Here is a tiny trained network, its code and every weight. The questions are about switching its units off for an input and a class, where a switched-off unit gives its printed mean instead of its output.

import numpy as np


def w(rows, s, z=0):
    codes = np.array(rows[::2]) - 128.0
    scale = np.full(codes.shape[1], s)
    scale[-1] = z or s
    return codes * scale


def f(y):
    return y / 2 * (1 + np.tanh(0.7978845608 * (y + 0.044715 * y**3)))


def log_softmax(a):
    a = a - a.max(-1, keepdims=True)
    return a - np.log(np.exp(a).sum(-1, keepdims=True))


def net(x, mask):
    res = np.array(x, float).reshape(1, 7) / 4 @ E
    y = f(res @ A[0][:, :-1].T + A[0][:, -1])
    res = res + np.where(mask, y, B[0][:, -1]) @ B[0][:, :-1]
    return log_softmax(res[-1] @ U[:, :-1].T + U[:, -1])


A, B = {}, {}
E = w([
[88,213,122,188,82,171],'x0',
[56,110,133,178,173,199],'x1',
[227,154,118,199,200,103],'x2',
[99,125,87,40,65,242],'x3',
[168,158,254,123,140,150],'x4',
[140,96,215,97,49,63],'x5',
[201,25,135,164,27,171],'x6',
],0.0068)
A[0] = w([
[136,146,186,129,135,168,209],'N1',
[122,161,119,167,162,83,77],'N2',
[120,146,73,121,142,184,249],'N3',
[120,174,103,120,80,156,197],'N4',
[121,151,124,181,145,119,68],'N5',
[123,151,95,109,222,138,110],'N6',
[220,101,124,174,75,79,121],'N7',
[115,167,84,169,191,113,119],'N8',
[101,146,177,155,160,41,92],'N9',
[101,114,117,49,78,147,210],'N10',
[176,77,89,134,94,126,152],'N11',
[68,152,11,158,100,123,229],'N12',
[153,102,100,80,125,195,141],'N13',
[102,47,125,69,77,106,251],'N14',
[142,107,184,121,118,88,133],'N15',
[174,90,118,135,88,200,76],'N16',
[133,109,117,199,158,144,146],'N17',
[120,167,47,89,146,169,222],'N18',
[125,149,113,72,137,125,225],'N19',
[119,196,149,145,158,106,117],'N20',
[201,97,101,151,171,104,239],'N21',
],0.012,0.0025)
B[0] = w([
[164,183,137,189,226,191,173],'N1',
[103,133,142,61,98,104,186],'N2',
[179,168,101,199,148,123,212],'N3',
[147,118,135,171,170,138,188],'N4',
[97,108,147,93,126,142,160],'N5',
[166,55,90,85,69,79,208],'N6',
[198,94,142,123,193,82,228],'N7',
[104,16,87,108,1,113,214],'N8',
[79,176,128,108,133,166,221],'N9',
[72,165,135,136,89,184,232],'N10',
[207,53,65,49,78,92,191],'N11',
[123,133,61,229,115,165,255],'N12',
[117,196,126,77,116,152,194],'N13',
[114,92,95,88,56,144,243],'N14',
[96,141,159,183,122,161,182],'N15',
[107,144,171,90,89,133,189],'N16',
[172,87,206,140,142,83,172],'N17',
[210,195,76,197,137,156,230],'N18',
[158,182,79,139,95,174,175],'N19',
[96,157,151,53,109,158,198],'N20',
[217,105,144,158,141,64,213],'N21',
],0.007,0.0082)
U = w([
[81,98,166,185,123,168,242],'0',
[155,193,211,159,241,143,72],'1',
[66,136,174,2,117,135,9],'2',
[131,196,76,145,154,174,208],'3',
[183,42,132,110,144,56,53],'4',
],0.0093,0.0011)

Each question gives the input, the list of numbers given to net, and the class t.
The units are the neurons (one row each of A and B). Each row of codes is followed by its name. A weight is (code - 128) times the scale printed after its matrix; where a second scale follows, it is the last column's (A, B and U).
mask holds one flag per neuron, in row order. A switched-off neuron (its flag False) gives its mean, the last column of its row in B, instead of its output. The means were averaged over made-up inputs and are rounded, as every weight is.
A unit's drop is (log p(t) with every unit on - log p(t) with that unit switched off) / (log p(t) with every unit on - log p(t) with every unit switched off).
The circuit of an input: a set's keep is (log p(t) with only the set's units on - log p(t) with every unit switched off) / (log p(t) with every unit on - log p(t) with every unit switched off). Starting from the 12 units with the biggest drops (on a tie, the unit counted first), units are removed one at a time, each time the one whose removal leaves the highest keep (on an exact tie, the one counted first), for as long as the keep stays at least 0.8.
units of the circuit, in order: the units of the circuit, biggest drop first
most important unit: the unit with the biggest drop
top k neurons: the k neurons with the biggest drops, biggest first
drop when u is switched off: that unit's drop, to one decimal
input [-2,1,3,-5,4,-2,-3], class 4: most important unit	N21
input [-6,-4,1,5,2,-5,4], class 2: units of the circuit, in order	[N13, N12]
input [-8,8,4,8,-7,3,2], class 3: units of the circuit, in order	[N18, N13]
input [-5,3,0,1,-4,6,0], class 2: units of the circuit, in order	[N12, N18, N3]
input [8,-2,8,3,-1,-1,7], class 4: units of the circuit, in order	[N11, N7]
input [-8,-1,0,2,4,0,0], class 2: units of the circuit, in order	[N18, N12]
input [-6,8,-3,8,-2,-1,4], class 3: top 2 neurons	[N3, N18]
input [8,7,0,2,7,7,-2], class 1: units of the circuit, in order	[N1, N8]
input [-2,5,5,1,6,-4,8], class 1: top 3 neurons	[N8, N1, N6]
input [7,2,0,0,-4,6,6], class 4: top 2 neurons	[N11, N7]
input [0,2,8,2,-8,-8,1], class 4: top 2 neurons	[N8, N6]
input [-1,-1,6,-8,0,4,-6], class 2: top 3 neurons	[N9, N20, N2]
input [0,5,2,3,2,8,4], class 2: top 3 neurons	[N12, N18, N3]
input [3,7,-6,6,8,4,-1], class 1: units of the circuit, in order	[N1]
input [4,-4,2,-2,-4,-6,-4], class 4: top 2 neurons	[N8, N6]
input [1,7,-8,7,-1,-1,7], class 3: top 2 neurons	[N13, N3]
input [-2,3,6,2,5,-5,8], class 4: top 2 neurons	[N11, N21]
input [2,4,-8,-5,-1,4,6], class 2: drop when N13 is switched off	-0.2
input [-5,3,8,4,7,6,1], class 1: drop when N14 is switched off	0.0
input [-8,4,-3,-3,4,-7,-3], class 4: most important unit	N6
input [7,-4,0,-3,7,5,5], class 1: drop when N1 is switched off	0.1
input [7,6,0,-8,-8,-3,2], class 0: drop when N12 is switched off	0.6
